Below are the code and all the weights of a small trained network. Each question names an input and a class and asks about switching units off, where a switched-off unit gives its printed mean instead of its output.

import numpy as np


def w(rows, s, z=0):
    codes = np.array(rows[::2]) - 128.0
    scale = np.full(codes.shape[1], s)
    scale[-1] = z or s
    return codes * scale


def f(y):
    return np.maximum(y, 0)


def log_softmax(a):
    a = a - a.max(-1, keepdims=True)
    return a - np.log(np.exp(a).sum(-1, keepdims=True))


def net(x, mask):
    res = np.array(x, float).reshape(1, 4) / 4 @ E
    y = f(res @ A[0][:, :-1].T + A[0][:, -1])
    res = res + np.where(mask, y, B[0][:, -1]) @ B[0][:, :-1]
    return log_softmax(res[-1] @ U[:, :-1].T + U[:, -1])


A, B = {}, {}
E = w([
[167,166,12,10,136,60],'x0',
[66,176,182,137,17,193],'x1',
[132,82,96,89,2,132],'x2',
[1,89,241,114,137,50],'x3',
],0.0095)
A[0] = w([
[118,174,147,191,94,212,123],'n1',
[114,153,150,152,112,244,124],'n2',
[117,108,145,180,53,77,143],'n3',
[21,151,204,77,88,186,132],'n4',
[104,145,142,124,114,207,94],'n5',
[121,129,160,81,69,91,132],'n6',
[144,100,93,117,134,167,26],'n7',
[115,111,121,132,102,93,188],'n8',
[136,150,168,136,84,155,2],'n9',
[184,54,20,135,150,170,153],'n10',
[200,68,67,110,223,158,150],'n11',
[22,123,181,180,168,119,99],'n12',
[69,74,191,112,94,130,101],'n13',
[152,150,86,77,137,31,179],'n14',
[215,172,64,119,188,179,194],'n15',
[203,124,50,135,32,136,140],'n16',
[88,139,153,90,86,201,204],'n17',
[171,84,124,186,179,209,104],'n18',
[131,205,181,206,157,164,61],'n19',
[106,121,180,190,78,66,131],'n20',
[246,104,50,116,169,159,66],'n21',
],0.013,0.0076)
B[0] = w([
[108,200,150,192,121,214,195],'n1',
[167,152,139,215,77,190,190],'n2',
[85,98,121,142,161,161,169],'n3',
[10,196,142,209,172,212,215],'n4',
[177,120,114,232,74,166,160],'n5',
[35,141,85,125,143,161,172],'n6',
[166,152,49,175,95,142,141],'n7',
[125,78,134,103,132,134,162],'n8',
[142,91,29,119,119,152,145],'n9',
[209,156,64,158,41,118,228],'n10',
[110,135,179,220,229,142,232],'n11',
[138,68,73,96,126,64,205],'n12',
[69,151,52,167,157,190,188],'n13',
[128,180,62,112,85,176,225],'n14',
[167,186,119,196,172,112,251],'n15',
[182,47,51,126,55,87,221],'n16',
[121,79,90,199,197,158,193],'n17',
[135,146,207,240,103,119,189],'n18',
[217,67,59,132,164,116,184],'n19',
[94,119,76,111,190,156,181],'n20',
[132,207,60,151,81,160,234],'n21',
],0.012,0.018)
U = w([
[75,222,157,168,114,219,195],'0',
[145,75,179,167,135,168,10],'1',
[89,130,127,73,110,101,154],'2',
[199,55,67,79,47,71,95],'3',
[198,74,253,184,192,75,84],'4',
[29,71,180,134,195,128,134],'5',
[92,64,126,154,28,146,73],'6',
],0.012)

Each question gives the input, the list of numbers given to net, and the class t.
The units are the neurons (one row each of A and B). Each row of codes is followed by its name. A weight is (code - 128) times the scale printed after its matrix; where a second scale follows, it is the last column's (A, B and U).
mask holds one flag per neuron, in row order. A switched-off neuron (its flag False) gives its mean, the last column of its row in B, instead of its output. The means were averaged over made-up inputs and are rounded, as every weight is.
A unit's drop is (log p(t) with every unit on - log p(t) with that unit switched off) / (log p(t) with every unit on - log p(t) with every unit switched off).
The circuit of an input: a set's keep is (log p(t) with only the set's units on - log p(t) with every unit switched off) / (log p(t) with every unit on - log p(t) with every unit switched off). Starting from the 12 units with the biggest drops (on a tie, the unit counted first), units are removed one at a time, each time the one whose removal leaves the highest keep (on an exact tie, the one counted first), for as long as the keep stays at least 0.8.
units of the circuit, in order: the units of the circuit, biggest drop first
unit that matters most: the unit with the biggest drop
top k neurons: the k neurons with the biggest drops, biggest first
drop of u: that unit's drop, to one decimal
input [6,-5,7,-8], class 3: unit that matters most -> n16
input [2,-1,4,7], class 5: units of the circuit, in order -> (n21; n10; n1)
input [3,2,-5,3], class 5: units of the circuit, in order -> (n21; n10; n1; n2)
input [-4,-5,-5,-5], class 4: units of the circuit, in order -> (n4; n14; n11)
input [-3,-4,-7,5], class 5: top 3 neurons -> (n10; n16; n15)
input [-7,2,0,8], class 5: top 2 neurons -> (n12; n21)
input [2,-7,5,-5], class 3: top 3 neurons -> (n16; n10; n4)
input [4,4,-1,-6], class 3: top 2 neurons -> (n16; n4)
input [5,3,8,2], class 6: drop of n10 -> 0.0
input [1,2,2,3], class 5: drop of n21 -> 0.3
input [-4,-8,-6,-4], class 4: drop of n11 -> 0.2
input [3,5,1,6], class 5: drop of n21 -> 0.3
